Here is a tiny trained network, its code and every weight. The questions are about switching its units off for an input and a class, where a switched-off unit gives its printed mean instead of its output.

import numpy as np


def w(rows, s, z=0):
    codes = np.array(rows[::2]) - 128.0
    scale = np.full(codes.shape[1], s)
    scale[-1] = z or s
    return codes * scale


def f(y):
    return y / 2 * (1 + np.tanh(0.7978845608 * (y + 0.044715 * y**3)))


def log_softmax(a):
    a = a - a.max(-1, keepdims=True)
    return a - np.log(np.exp(a).sum(-1, keepdims=True))


def net(x, mask):
    res = np.array(x, float).reshape(1, 4) / 4 @ E
    y = f(res @ A[0][:, :-1].T + A[0][:, -1])
    res = res + np.where(mask, y, B[0][:, -1]) @ B[0][:, :-1]
    return log_softmax(res[-1] @ U[:, :-1].T + U[:, -1])


A, B = {}, {}
E = w([
[105,204,87,186,109,154,181,85,151,135,164],'x0',
[74,154,84,164,166,147,75,184,162,135,190],'x1',
[132,146,138,181,136,250,133,141,119,191,98],'x2',
[94,167,159,68,171,92,119,89,179,157,78],'x3',
],0.014)
A[0] = w([
[63,137,136,122,217,120,78,162,199,162,181,78],'neuron 1',
[126,126,146,159,99,76,190,79,92,178,65,115],'neuron 2',
[208,73,117,188,67,129,129,129,88,90,163,158],'neuron 3',
[68,133,58,172,139,123,60,161,148,104,103,103],'neuron 4',
[133,152,95,129,115,157,107,92,114,168,124,36],'neuron 5',
[180,66,141,104,176,143,44,183,79,134,84,98],'neuron 6',
[180,150,188,126,69,138,190,78,112,135,97,89],'neuron 7',
[165,157,81,167,65,147,199,114,151,102,169,67],'neuron 8',
[111,57,48,163,134,163,134,179,115,79,166,64],'neuron 9',
[114,144,169,81,173,134,51,108,211,130,56,149],'neuron 10',
[73,149,69,157,152,146,136,90,162,123,144,131],'neuron 11',
[149,124,216,116,184,120,60,195,92,103,97,64],'neuron 12',
[190,143,152,136,129,116,207,115,81,79,58,91],'neuron 13',
[228,87,102,172,97,197,124,168,159,197,129,152],'neuron 14',
[63,125,109,127,159,128,87,195,167,143,186,98],'neuron 15',
[118,93,96,96,119,59,140,142,174,87,255,222],'neuron 16',
[172,86,115,76,144,97,43,128,119,99,134,80],'neuron 17',
[114,184,91,168,83,97,169,95,136,51,123,129],'neuron 18',
[166,95,138,90,101,100,154,48,72,55,89,125],'neuron 19',
[86,107,106,125,102,131,123,134,146,145,133,246],'neuron 20',
[86,142,174,158,185,150,148,136,140,180,73,254],'neuron 21',
[78,217,88,146,90,94,173,55,144,199,111,80],'neuron 22',
[99,140,166,106,152,190,117,119,145,184,101,39],'neuron 23',
[103,150,179,142,179,200,109,143,131,199,70,111],'neuron 24',
[67,223,176,100,204,119,140,83,195,172,113,166],'neuron 25',
[61,149,108,82,117,48,105,93,185,97,105,96],'neuron 26',
[102,160,141,136,74,105,183,110,197,106,167,46],'neuron 27',
[120,109,99,193,87,98,122,225,36,101,213,179],'neuron 28',
],0.0096,0.0044)
B[0] = w([
[136,83,151,118,222,213,220,64,190,180,122,214],'neuron 1',
[187,79,134,115,200,163,208,117,137,155,166,185],'neuron 2',
[57,148,240,45,130,160,126,195,68,59,77,216],'neuron 3',
[188,52,165,178,208,115,196,96,152,203,95,193],'neuron 4',
[73,130,123,149,120,150,91,129,86,199,156,145],'neuron 5',
[164,77,51,164,46,170,55,193,158,187,255,230],'neuron 6',
[169,77,144,137,195,173,224,81,143,174,148,198],'neuron 7',
[152,107,87,82,80,194,26,196,173,151,178,200],'neuron 8',
[91,94,227,129,140,211,148,169,97,132,123,206],'neuron 9',
[144,68,196,61,119,219,85,172,71,80,116,222],'neuron 10',
[172,61,100,123,152,159,129,170,168,141,187,200],'neuron 11',
[191,79,66,150,84,171,61,134,155,208,210,202],'neuron 12',
[130,118,171,153,219,175,206,44,108,180,136,194],'neuron 13',
[46,179,93,193,119,57,105,71,39,87,118,234],'neuron 14',
[199,88,192,221,186,147,236,45,150,185,138,212],'neuron 15',
[80,182,139,208,148,60,94,54,26,114,191,229],'neuron 16',
[107,147,66,130,72,103,78,86,126,163,229,189],'neuron 17',
[117,88,81,117,69,127,78,113,76,143,206,190],'neuron 18',
[129,127,139,171,170,181,153,66,99,142,150,222],'neuron 19',
[187,81,102,176,129,78,148,79,105,72,150,165],'neuron 20',
[74,199,100,118,144,89,107,70,53,11,129,217],'neuron 21',
[158,39,73,100,63,151,66,185,145,175,218,210],'neuron 22',
[21,225,147,137,117,106,108,91,104,138,156,180],'neuron 23',
[82,189,129,199,68,82,133,46,72,129,198,229],'neuron 24',
[71,60,145,22,126,211,92,172,111,34,78,237],'neuron 25',
[60,225,220,136,104,140,86,71,71,78,140,204],'neuron 26',
[129,154,61,155,73,158,79,130,91,222,201,167],'neuron 27',
[97,99,227,76,172,175,93,125,85,83,119,250],'neuron 28',
],0.0073,0.013)
U = w([
[210,91,171,169,254,153,216,72,136,211,134,55],'0',
[99,104,206,57,142,177,104,176,91,84,112,135],'1',
[78,221,130,189,112,69,103,43,57,129,169,63],'2',
[200,70,63,133,61,153,60,175,138,220,197,92],'3',
[148,109,129,140,161,135,110,106,90,45,131,204],'4',
[227,202,44,178,146,55,162,192,191,138,38,3],'5',
[200,113,53,209,98,18,176,172,233,104,31,3],'6',
],0.0092,0.0062)

Each question gives the input, the list of numbers given to net, and the class t.
The units are the neurons (one row each of A and B). Each row of codes is followed by its name. A weight is (code - 128) times the scale printed after its matrix; where a second scale follows, it is the last column's (A, B and U).
mask holds one flag per neuron, in row order. A switched-off neuron (its flag False) gives its mean, the last column of its row in B, instead of its output. The means were averaged over made-up inputs and are rounded, as every weight is.
A unit's drop is (log p(t) with every unit on - log p(t) with that unit switched off) / (log p(t) with every unit on - log p(t) with every unit switched off).
The circuit of an input: a set's keep is (log p(t) with only the set's units on - log p(t) with every unit switched off) / (log p(t) with every unit on - log p(t) with every unit switched off). Starting from the 12 units with the biggest drops (on a tie, the unit counted first), units are removed one at a time, each time the one whose removal leaves the highest keep (on an exact tie, the one counted first), for as long as the keep stays at least 0.8.
circuit, biggest first: the units of the circuit, biggest drop first
most important unit: the unit with the biggest drop
top k neurons: the k neurons with the biggest drops, biggest first
drop of u: that unit's drop, to one decimal
input [8,6,4,-6], class 3: circuit, biggest first	neuron 8
input [1,3,-6,-7], class 1: top 2 neurons	neuron 28; neuron 3
input [-8,8,1,4], class 0: top 3 neurons	neuron 1; neuron 15; neuron 4
input [-7,-3,-7,5], class 2: top 2 neurons	neuron 26; neuron 16
input [-1,-8,-8,8], class 0: top 4 neurons	neuron 19; neuron 13; neuron 2; neuron 7
input [4,-7,5,-8], class 1: top 3 neurons	neuron 3; neuron 8; neuron 15
input [6,-5,-5,4], class 3: top 3 neurons	neuron 22; neuron 18; neuron 27
input [-2,7,5,5], class 0: top 2 neurons	neuron 1; neuron 15
input [-3,6,-2,-6], class 0: top 3 neurons	neuron 15; neuron 4; neuron 25
input [2,2,2,1], class 4: top 2 neurons	neuron 6; neuron 16
input [-7,1,8,-6], class 2: top 2 neurons	neuron 14; neuron 24
input [6,8,7,8], class 0: top 2 neurons	neuron 1; neuron 15
input [-5,-7,7,-6], class 0: top 4 neurons	neuron 7; neuron 13; neuron 16; neuron 2
input [6,2,-3,-7], class 1: most important unit	neuron 28
input [4,2,-8,-8], class 1: top 2 neurons	neuron 28; neuron 3
input [-4,4,2,-4], class 0: top 2 neurons	neuron 25; neuron 15
input [-8,3,1,-5], class 3: drop of neuron 6	1.3
input [0,8,-8,-3], class 0: drop of neuron 15	0.8
input [7,-5,-3,3], class 3: drop of neuron 22	0.4
input [8,-5,1,6], class 3: circuit, biggest first	neuron 22
input [-3,-7,8,2], class 2: drop of neuron 14	0.4
